Below is a small trained network, with its code and all its weights. Each question gives an input and a target symbol and asks what happens when units are switched off, that is, made to give their printed mean instead of their output.

import numpy as np


def w(rows, s, z=0):
    codes = np.array(rows[::2]) - 128.0
    scale = np.full(codes.shape[1], s)
    scale[-1] = z or s
    return codes * scale


def norm(h):
    return h / np.sqrt((h * h).mean(-1, keepdims=True) + 1e-5)


def f(y):
    return y / 2 * (1 + np.tanh(0.7978845608 * (y + 0.044715 * y**3)))


def softmax(a):
    e = np.exp(a - a.max(-1, keepdims=True))
    return e / e.sum(-1, keepdims=True)


def log_softmax(a):
    a = a - a.max(-1, keepdims=True)
    return a - np.log(np.exp(a).sum(-1, keepdims=True))


def net(x, mask):
    ids = ['βδεζηλμξπστφψω'.index(c) for c in x.split()]
    T = len(ids)
    res = E[ids] + P[:T]
    u = 0
    for l in range(3):
        r = norm(res)
        for j in range(3):
            rows = slice(2 * j, 2 * j + 2)
            q, k, v = (r @ M[l][rows].T for M in (Q, K, V))
            z = softmax(np.where(np.tri(T) > 0, q @ k.T / 2**0.5, -1e9)) @ v
            o = O[l][rows]
            res = res + np.where(mask[u + j], z, o[:, -1]) @ o[:, :-1]
        u += 3
        y = f(norm(res) @ A[l][:, :-1].T + A[l][:, -1])
        res = res + np.where(mask[u : u + 4], y, B[l][:, -1]) @ B[l][:, :-1]
        u += 4
    return log_softmax(norm(res)[-1] @ U[:, :-1].T + U[:, -1])


Q, K, V, O, A, B = {}, {}, {}, {}, {}, {}
E = w([
[62,160,91],'β',
[101,135,111],'δ',
[25,157,91],'ε',
[155,89,120],'ζ',
[184,65,7],'η',
[153,137,147],'λ',
[126,75,93],'μ',
[159,109,169],'ξ',
[98,146,49],'π',
[94,83,165],'σ',
[153,129,171],'τ',
[124,93,152],'φ',
[49,129,113],'ψ',
[130,83,114],'ω',
],0.02)
P = w([
[142,101,170],'0',
[190,181,93],'1',
[110,71,184],'2',
[124,118,19],'3',
[111,76,186],'4',
[190,187,69],'5',
[114,75,192],'6',
[255,172,41],'7',
],0.01)
Q[0] = w([
[98,155,61],'L0H1',
[79,15,160],'L0H1',
[212,181,126],'L0H2',
[242,67,166],'L0H2',
[156,2,63],'L0H3',
[96,129,165],'L0H3',
],0.0093)
K[0] = w([
[1,139,122],'L0H1',
[7,28,166],'L0H1',
[111,122,120],'L0H2',
[81,173,165],'L0H2',
[218,168,15],'L0H3',
[47,71,77],'L0H3',
],0.0079)
V[0] = w([
[199,204,101],'L0H1',
[98,4,117],'L0H1',
[189,134,63],'L0H2',
[55,177,160],'L0H2',
[129,254,172],'L0H3',
[116,100,111],'L0H3',
],0.0067)
O[0] = w([
[144,3,135,37],'L0H1',
[192,136,159,253],'L0H1',
[104,138,191,95],'L0H2',
[212,123,166,96],'L0H2',
[143,76,147,23],'L0H3',
[65,207,158,149],'L0H3',
],0.0041,0.0045)
A[0] = w([
[170,108,138,5],'L0N1',
[138,17,100,62],'L0N2',
[106,128,151,40],'L0N3',
[94,10,43,62],'L0N4',
],0.011,0.0028)
B[0] = w([
[133,111,106,127],'L0N1',
[253,121,201,214],'L0N2',
[142,14,115,113],'L0N3',
[234,117,146,253],'L0N4',
],0.0073,0.004)
Q[1] = w([
[126,172,142],'L1H1',
[174,191,79],'L1H1',
[155,143,176],'L1H2',
[43,176,106],'L1H2',
[5,105,50],'L1H3',
[143,145,144],'L1H3',
],0.013)
K[1] = w([
[114,180,89],'L1H1',
[24,255,169],'L1H1',
[113,173,184],'L1H2',
[31,178,182],'L1H2',
[44,218,141],'L1H3',
[170,12,155],'L1H3',
],0.0086)
V[1] = w([
[206,69,66],'L1H1',
[86,54,113],'L1H1',
[117,112,127],'L1H2',
[253,49,97],'L1H2',
[69,202,112],'L1H3',
[131,67,205],'L1H3',
],0.0074)
O[1] = w([
[228,119,169,126],'L1H1',
[110,87,147,87],'L1H1',
[126,140,106,116],'L1H2',
[159,246,136,253],'L1H2',
[222,73,119,37],'L1H3',
[114,254,101,179],'L1H3',
],0.0054,0.0047)
A[1] = w([
[174,112,251,2],'L1N1',
[105,182,57,75],'L1N2',
[160,156,138,131],'L1N3',
[123,240,134,151],'L1N4',
],0.012,0.004)
B[1] = w([
[131,255,112,194],'L1N1',
[162,143,152,164],'L1N2',
[115,123,66,174],'L1N3',
[124,106,109,254],'L1N4',
],0.0091,0.0067)
Q[2] = w([
[190,97,106],'L2H1',
[123,85,139],'L2H1',
[121,125,252],'L2H2',
[111,139,66],'L2H2',
[125,108,98],'L2H3',
[137,123,101],'L2H3',
],0.016)
K[2] = w([
[53,107,157],'L2H1',
[194,60,209],'L2H1',
[90,153,220],'L2H2',
[92,125,12],'L2H2',
[40,107,171],'L2H3',
[134,141,56],'L2H3',
],0.011)
V[2] = w([
[101,91,192],'L2H1',
[206,118,82],'L2H1',
[208,121,208],'L2H2',
[109,98,21],'L2H2',
[255,140,135],'L2H3',
[74,146,30],'L2H3',
],0.0093)
O[2] = w([
[73,99,190,19],'L2H1',
[210,81,82,146],'L2H1',
[1,112,132,105],'L2H2',
[180,130,68,156],'L2H2',
[112,34,128,253],'L2H3',
[150,66,148,175],'L2H3',
],0.008,0.0029)
A[2] = w([
[189,75,178,106],'L2N1',
[133,87,142,6],'L2N2',
[87,25,81,3],'L2N3',
[255,106,111,128],'L2N4',
],0.0061,0.0052)
B[2] = w([
[119,140,181,123],'L2N1',
[83,248,176,87],'L2N2',
[128,204,99,104],'L2N3',
[76,119,163,253],'L2N4',
],0.014,0.004)
U = w([
[40,161,166,255],'β',
[198,170,138,43],'δ',
[153,75,122,87],'ε',
[131,255,5,125],'ζ',
[112,212,108,113],'η',
[94,78,40,176],'λ',
[208,60,145,88],'μ',
[102,22,171,180],'ξ',
[130,193,98,85],'π',
[116,205,110,93],'σ',
[65,75,98,155],'τ',
[42,121,36,141],'φ',
[241,80,206,131],'ψ',
[196,132,161,108],'ω',
],0.01,0.0067)

Each question gives the input, a string of symbols that net reads in full, and the target symbol t.
The units are the heads (2 rows each of Q, K, V and O) and the neurons (one row each of A and B). Each row of codes is followed by its name. A weight is (code - 128) times the scale printed after its matrix; where a second scale follows, it is the last column's (O, A, B and U).
mask holds one flag per unit, layer by layer, with each layer's heads first. A switched-off unit (its flag False) gives its mean, the last column of its rows in O or B, instead of its output. The means were averaged over made-up inputs and are rounded, as every weight is.
A unit's drop is (log p(t) with every unit on - log p(t) with that unit switched off) / (log p(t) with every unit on - log p(t) with every unit switched off).
The circuit of an input: a set's keep is (log p(t) with only the set's units on - log p(t) with every unit switched off) / (log p(t) with every unit on - log p(t) with every unit switched off). Starting from the 12 units with the biggest drops (on a tie, the unit counted first), units are removed one at a time, each time the one whose removal leaves the highest keep (on an exact tie, the one counted first), for as long as the keep stays at least 0.8.
units of the circuit, in order: the units of the circuit, biggest drop first
unit that matters most: the unit with the biggest drop
top k neurons: the k neurons with the biggest drops, biggest first
heads that matter: for each layer, one digit per head in row order, 1 if its drop is at least 0.15 and else 0, layers parted by /
drop of u: that unit's drop, to one decimal
input φ μ λ ξ δ σ σ σ, target ζ: unit that matters most	L0N4
input π ξ ζ σ σ, target β: units of the circuit, in order	(L2H2, L1N1)
input δ λ σ λ, target ψ: heads that matter	101 / 000 / 000
input μ δ τ μ ε σ τ σ, target ζ: heads that matter	100 / 010 / 100
input μ τ τ φ λ ε η, target ψ: units of the circuit, in order	(L0N2, L0N4)
input ε λ ξ τ, target ψ: units of the circuit, in order	(L0H1, L0N2)
input λ λ δ ω, target ψ: heads that matter	001 / 000 / 000
input μ σ λ ξ β σ δ, target ξ: heads that matter	000 / 010 / 000
input λ σ φ σ δ, target ξ: top 2 neurons	(L0N4, L1N1)
input λ λ σ σ, target ψ: heads that matter	001 / 000 / 000
input ξ σ σ ξ, target ζ: top 2 neurons	(L0N4, L0N2)
input ω ξ λ, target ζ: heads that matter	000 / 000 / 100
input σ λ δ τ, target ψ: top 2 neurons	(L0N2, L0N4)
input μ μ μ, target ψ: units of the circuit, in order	(L0N2)
input σ λ λ λ, target ψ: top 2 neurons	(L0N4, L0N2)
input δ μ β, target λ: heads that matter	000 / 011 / 000
input μ φ σ, target β: top 2 neurons	(L1N1, L0N4)
input δ δ λ, target ζ: top 3 neurons	(L1N1, L0N4, L0N2)
input μ η σ μ δ σ, target λ: drop of L1H1	0.4
input β τ β ζ μ, target ψ: drop of L1N1	-0.1
